Below are the code and all the weights of a small trained network. Each question names an input and a target symbol and asks about switching units off, where a switched-off unit gives its printed mean instead of its output.

import numpy as np


def w(rows, s, z=0):
    codes = np.array(rows[::2]) - 128.0
    scale = np.full(codes.shape[1], s)
    scale[-1] = z or s
    return codes * scale


def f(y):
    return y / 2 * (1 + np.tanh(0.7978845608 * (y + 0.044715 * y**3)))


def softmax(a):
    e = np.exp(a - a.max(-1, keepdims=True))
    return e / e.sum(-1, keepdims=True)


def log_softmax(a):
    a = a - a.max(-1, keepdims=True)
    return a - np.log(np.exp(a).sum(-1, keepdims=True))


def net(x, mask):
    ids = ['αβγδεζηθλμστφψ'.index(c) for c in x.split()]
    T = len(ids)
    res = E[ids] + P[:T]
    u = 0
    for l in range(3):
        r = res
        for j in range(2):
            rows = slice(2 * j, 2 * j + 2)
            q, k, v = (r @ M[l][rows].T for M in (Q, K, V))
            z = softmax(np.where(np.tri(T) > 0, q @ k.T / 2**0.5, -1e9)) @ v
            o = O[l][rows]
            res = res + np.where(mask[u + j], z, o[:, -1]) @ o[:, :-1]
        u += 2
        y = f(res @ A[l][:, :-1].T + A[l][:, -1])
        res = res + np.where(mask[u : u + 12], y, B[l][:, -1]) @ B[l][:, :-1]
        u += 12
    return log_softmax(res[-1] @ U[:, :-1].T + U[:, -1])


Q, K, V, O, A, B = {}, {}, {}, {}, {}, {}
E = w([
[172,186,175,120,152,175,161],'α',
[186,153,153,104,150,98,49],'β',
[135,94,139,2,127,160,142],'γ',
[65,127,69,145,101,75,119],'δ',
[132,137,162,131,111,205,100],'ε',
[128,159,158,71,156,167,152],'ζ',
[135,155,93,179,136,38,180],'η',
[136,97,113,164,122,90,238],'θ',
[82,135,84,182,87,147,167],'λ',
[196,74,91,159,149,120,80],'μ',
[82,158,232,140,138,129,95],'σ',
[121,105,187,88,85,50,109],'τ',
[112,65,96,140,93,101,215],'φ',
[211,168,29,133,149,200,151],'ψ',
],0.014)
P = w([
[71,101,139,136,255,115,138],'0',
[134,131,131,134,70,158,134],'1',
[146,143,121,117,59,157,121],'2',
[146,146,123,124,56,139,120],'3',
[148,144,115,114,34,139,110],'4',
[160,158,119,124,45,128,116],'5',
[159,174,119,127,42,126,101],'6',
],0.0082)
Q[0] = w([
[243,158,211,44,172,218,14],'0.h0',
[162,117,219,53,117,173,20],'0.h0',
[142,136,142,82,253,205,124],'0.h1',
[218,166,243,21,130,220,2],'0.h1',
],0.0068)
K[0] = w([
[180,158,112,151,6,132,97],'0.h0',
[165,133,147,112,16,105,98],'0.h0',
[129,168,96,124,69,134,171],'0.h1',
[202,184,153,110,12,143,84],'0.h1',
],0.011)
V[0] = w([
[137,1,100,93,119,184,124],'0.h0',
[164,234,175,181,180,130,179],'0.h0',
[128,150,119,142,120,92,46],'0.h1',
[212,72,151,170,140,59,194],'0.h1',
],0.0058)
O[0] = w([
[134,69,147,250,86,166,130,61],'0.h0',
[63,185,33,53,194,160,120,255],'0.h0',
[200,156,163,93,103,91,127,103],'0.h1',
[154,28,2,89,198,158,94,144],'0.h1',
],0.006,0.00096)
A[0] = w([
[119,141,134,150,91,170,131,137],'0.n0',
[100,93,130,208,111,109,154,65],'0.n1',
[72,115,156,108,134,76,126,99],'0.n2',
[144,105,198,145,120,196,127,166],'0.n3',
[191,172,80,159,105,206,143,26],'0.n4',
[168,159,126,87,188,108,87,6],'0.n5',
[122,208,135,101,63,175,158,4],'0.n6',
[100,132,75,66,124,130,145,46],'0.n7',
[190,167,114,136,101,144,123,40],'0.n8',
[146,78,89,154,134,144,254,108],'0.n9',
[84,147,177,99,159,88,62,122],'0.n10',
[104,196,103,159,62,87,119,118],'0.n11',
],0.0092,0.0024)
B[0] = w([
[163,160,119,95,95,129,105,175],'0.n0',
[113,101,158,195,77,126,95,152],'0.n1',
[107,129,178,140,147,77,201,138],'0.n2',
[149,184,163,43,169,167,136,199],'0.n3',
[96,89,114,3,186,41,100,192],'0.n4',
[125,173,115,176,108,106,76,132],'0.n5',
[199,61,148,77,75,64,189,221],'0.n6',
[155,182,99,129,164,168,150,154],'0.n7',
[73,75,110,45,149,123,104,168],'0.n8',
[60,173,56,129,65,123,90,227],'0.n9',
[92,110,201,173,103,78,107,170],'0.n10',
[99,100,81,122,29,171,208,255],'0.n11',
],0.0064,0.003)
Q[1] = w([
[117,202,85,122,87,106,174],'1.h0',
[165,91,196,94,216,103,49],'1.h0',
[2,210,35,234,23,128,194],'1.h1',
[76,99,87,193,240,189,170],'1.h1',
],0.0066)
K[1] = w([
[106,132,151,153,161,179,133],'1.h0',
[207,102,125,65,105,71,122],'1.h0',
[2,104,137,196,252,116,130],'1.h1',
[81,176,60,161,126,160,151],'1.h1',
],0.008)
V[1] = w([
[73,58,115,123,190,59,193],'1.h0',
[47,98,122,158,205,165,114],'1.h0',
[96,172,115,129,143,253,140],'1.h1',
[79,46,58,164,62,134,171],'1.h1',
],0.0065)
O[1] = w([
[153,135,174,77,196,39,125,219],'1.h0',
[95,90,178,109,185,120,201,178],'1.h0',
[55,102,124,171,176,166,224,118],'1.h1',
[119,2,157,99,126,74,130,6],'1.h1',
],0.0065,0.0026)
A[1] = w([
[100,93,109,144,112,151,180,161],'1.n0',
[104,206,43,221,165,127,178,127],'1.n1',
[158,120,25,59,161,74,153,37],'1.n2',
[43,134,142,115,58,166,155,202],'1.n3',
[31,170,167,162,85,131,174,252],'1.n4',
[137,132,149,255,105,151,135,32],'1.n5',
[152,185,59,146,228,246,139,206],'1.n6',
[88,166,211,207,105,116,38,188],'1.n7',
[102,67,117,171,39,124,124,184],'1.n8',
[144,87,212,88,173,189,163,252],'1.n9',
[163,124,69,219,113,104,57,137],'1.n10',
[149,101,46,129,70,183,117,165],'1.n11',
],0.0071,0.0022)
B[1] = w([
[119,134,93,124,123,84,187,176],'1.n0',
[138,145,68,58,133,145,165,231],'1.n1',
[43,134,127,149,97,151,41,233],'1.n2',
[183,168,139,128,157,99,178,240],'1.n3',
[192,124,190,121,147,134,193,255],'1.n4',
[133,113,164,159,137,193,136,126],'1.n5',
[199,39,146,54,146,37,45,212],'1.n6',
[55,115,179,186,52,170,137,195],'1.n7',
[189,128,120,166,133,86,157,223],'1.n8',
[172,171,160,76,254,130,115,190],'1.n9',
[142,132,134,213,144,124,72,175],'1.n10',
[112,190,117,200,212,102,99,224],'1.n11',
],0.0068,0.0042)
Q[2] = w([
[113,159,194,111,146,214,118],'2.h0',
[94,73,249,148,101,247,25],'2.h0',
[79,184,61,114,149,171,254],'2.h1',
[121,97,230,70,149,199,51],'2.h1',
],0.0061)
K[2] = w([
[177,177,219,136,133,216,102],'2.h0',
[152,100,239,194,73,255,76],'2.h0',
[97,216,133,127,214,58,217],'2.h1',
[210,230,111,97,9,238,40],'2.h1',
],0.0048)
V[2] = w([
[165,186,103,156,74,142,127],'2.h0',
[21,134,104,167,1,123,172],'2.h0',
[209,127,50,138,58,163,185],'2.h1',
[254,63,104,117,138,95,75],'2.h1',
],0.0053)
O[2] = w([
[135,217,180,92,157,139,137,106],'2.h0',
[91,80,229,134,221,177,166,46],'2.h0',
[202,116,20,147,255,97,193,4],'2.h1',
[132,201,199,148,230,59,125,156],'2.h1',
],0.0056,0.0041)
A[2] = w([
[89,164,77,109,254,163,132,84],'2.n0',
[151,184,111,187,209,208,147,26],'2.n1',
[123,193,183,82,124,128,101,61],'2.n2',
[74,112,127,116,179,104,99,43],'2.n3',
[40,48,150,199,125,131,86,71],'2.n4',
[132,133,73,180,114,82,149,122],'2.n5',
[105,88,51,123,146,193,57,172],'2.n6',
[206,80,91,94,174,75,181,44],'2.n7',
[176,130,123,110,147,68,52,3],'2.n8',
[149,70,172,165,182,87,179,27],'2.n9',
[156,163,78,175,81,211,157,54],'2.n10',
[164,152,222,93,140,190,157,31],'2.n11',
],0.0083,0.0049)
B[2] = w([
[150,73,183,84,39,135,80,160],'2.n0',
[211,40,145,105,48,69,147,151],'2.n1',
[132,41,67,120,132,174,126,253],'2.n2',
[134,175,60,186,25,140,149,144],'2.n3',
[253,144,56,113,132,123,180,193],'2.n4',
[100,96,126,132,208,159,79,204],'2.n5',
[86,134,137,175,160,32,189,193],'2.n6',
[76,76,179,155,130,231,36,201],'2.n7',
[86,145,155,172,118,180,243,201],'2.n8',
[118,140,170,107,73,150,22,175],'2.n9',
[136,183,55,176,70,177,156,168],'2.n10',
[70,52,72,128,180,119,98,226],'2.n11',
],0.0072,0.0055)
U = w([
[180,122,133,31,209,143,88,254],'α',
[225,184,81,93,121,100,133,133],'β',
[134,152,127,186,112,130,166,76],'γ',
[182,108,209,118,62,33,151,121],'δ',
[180,82,128,147,106,161,143,64],'ε',
[102,172,156,134,164,128,228,151],'ζ',
[42,144,86,111,127,73,75,114],'η',
[155,76,89,138,153,74,189,74],'θ',
[45,90,194,154,163,166,142,166],'λ',
[148,161,155,207,246,77,118,226],'μ',
[100,136,128,107,65,153,136,48],'σ',
[113,170,157,164,81,159,2,102],'τ',
[155,52,107,143,127,107,47,58],'φ',
[104,122,71,161,162,172,99,70],'ψ',
],0.0073,0.0055)

Each question gives the input, a string of symbols that net reads in full, and the target symbol t.
The units are the heads (2 rows each of Q, K, V and O) and the neurons (one row each of A and B). Each row of codes is followed by its name. A weight is (code - 128) times the scale printed after its matrix; where a second scale follows, it is the last column's (O, A, B and U).
mask holds one flag per unit, layer by layer, with each layer's heads first. A switched-off unit (its flag False) gives its mean, the last column of its rows in O or B, instead of its output. The means were averaged over made-up inputs and are rounded, as every weight is.
A unit's drop is (log p(t) with every unit on - log p(t) with that unit switched off) / (log p(t) with every unit on - log p(t) with every unit switched off).
most important unit: the unit with the biggest drop
top k neurons: the k neurons with the biggest drops, biggest first
top k neurons in layer l: the k neurons of layer l with the biggest drops, biggest first
drop of u: that unit's drop, to one decimal
input λ μ η ζ σ δ β, target τ: most important unit => 1.n7
input ψ ζ μ σ, target λ: top 2 neurons => [1.n7; 2.n11]
input ψ β η, target ψ: top 2 neurons in layer 1 => [1.n6; 1.n1]
input θ μ φ, target θ: top 3 neurons => [2.n4; 1.n2; 0.n9]
input γ ε θ θ α η, target γ: top 4 neurons => [0.n1; 2.n10; 1.n5; 0.n11]
input ε σ θ ψ η, target ε: top 2 neurons => [2.n7; 2.n1]
input α φ δ, target α: top 3 neurons => [1.n6; 1.n1; 0.n7]
input ψ η θ σ, target λ: top 2 neurons => [1.n7; 0.n10]
input ε σ ε β ε, target β: top 2 neurons => [0.n6; 1.n2]
input β θ δ, target β: top 2 neurons in layer 0 => [0.n11; 0.n4]
input μ μ ε ψ, target η: top 2 neurons in layer 0 => [0.n4; 0.n8]
input ψ η μ η ε λ λ, target ψ: top 2 neurons in layer 2 => [2.n7; 2.n5]
input ζ β γ β γ, target β: top 2 neurons in layer 0 => [0.n4; 0.n6]
input δ γ σ μ σ η η, target δ: most important unit => 1.h1
input ψ ψ ε ζ δ λ, target ψ: top 3 neurons => [2.n7; 1.n6; 2.n5]
input γ τ θ, target γ: top 2 neurons in layer 0 => [0.n1; 0.n9]
input η η ψ δ ε, target α: top 2 neurons => [0.n3; 1.n9]
input γ λ ζ μ ε, target α: top 3 neurons in layer 0 => [0.n3; 0.n9; 0.n1]
input φ η η α λ τ δ, target φ: top 3 neurons => [0.n9; 1.n8; 2.n9]
input θ σ θ ε μ, target μ: top neuron in layer 2 => [2.n6]
input α δ η ε δ ζ λ, target α: top 2 neurons => [1.n6; 1.n1]
input ε δ δ φ η, target ε: drop of 1.n11 => 0.0
input θ ε ζ η δ, target θ: drop of 0.n9 => 0.3
input γ μ τ σ α, target α: drop of 1.h1 => -0.1
input ε τ ε δ η λ φ, target ε: drop of 1.n1 => 0.1
input ζ μ λ, target ζ: top 2 neurons in layer 0 => [0.n11; 0.n4]
input λ ζ β γ γ η φ, target λ: top neuron => [2.n7]
input θ δ δ, target θ: top 3 neurons => [2.n4; 0.n9; 1.n2]
input ψ η η δ, target ψ: top 2 neurons => [1.n6; 2.n7]
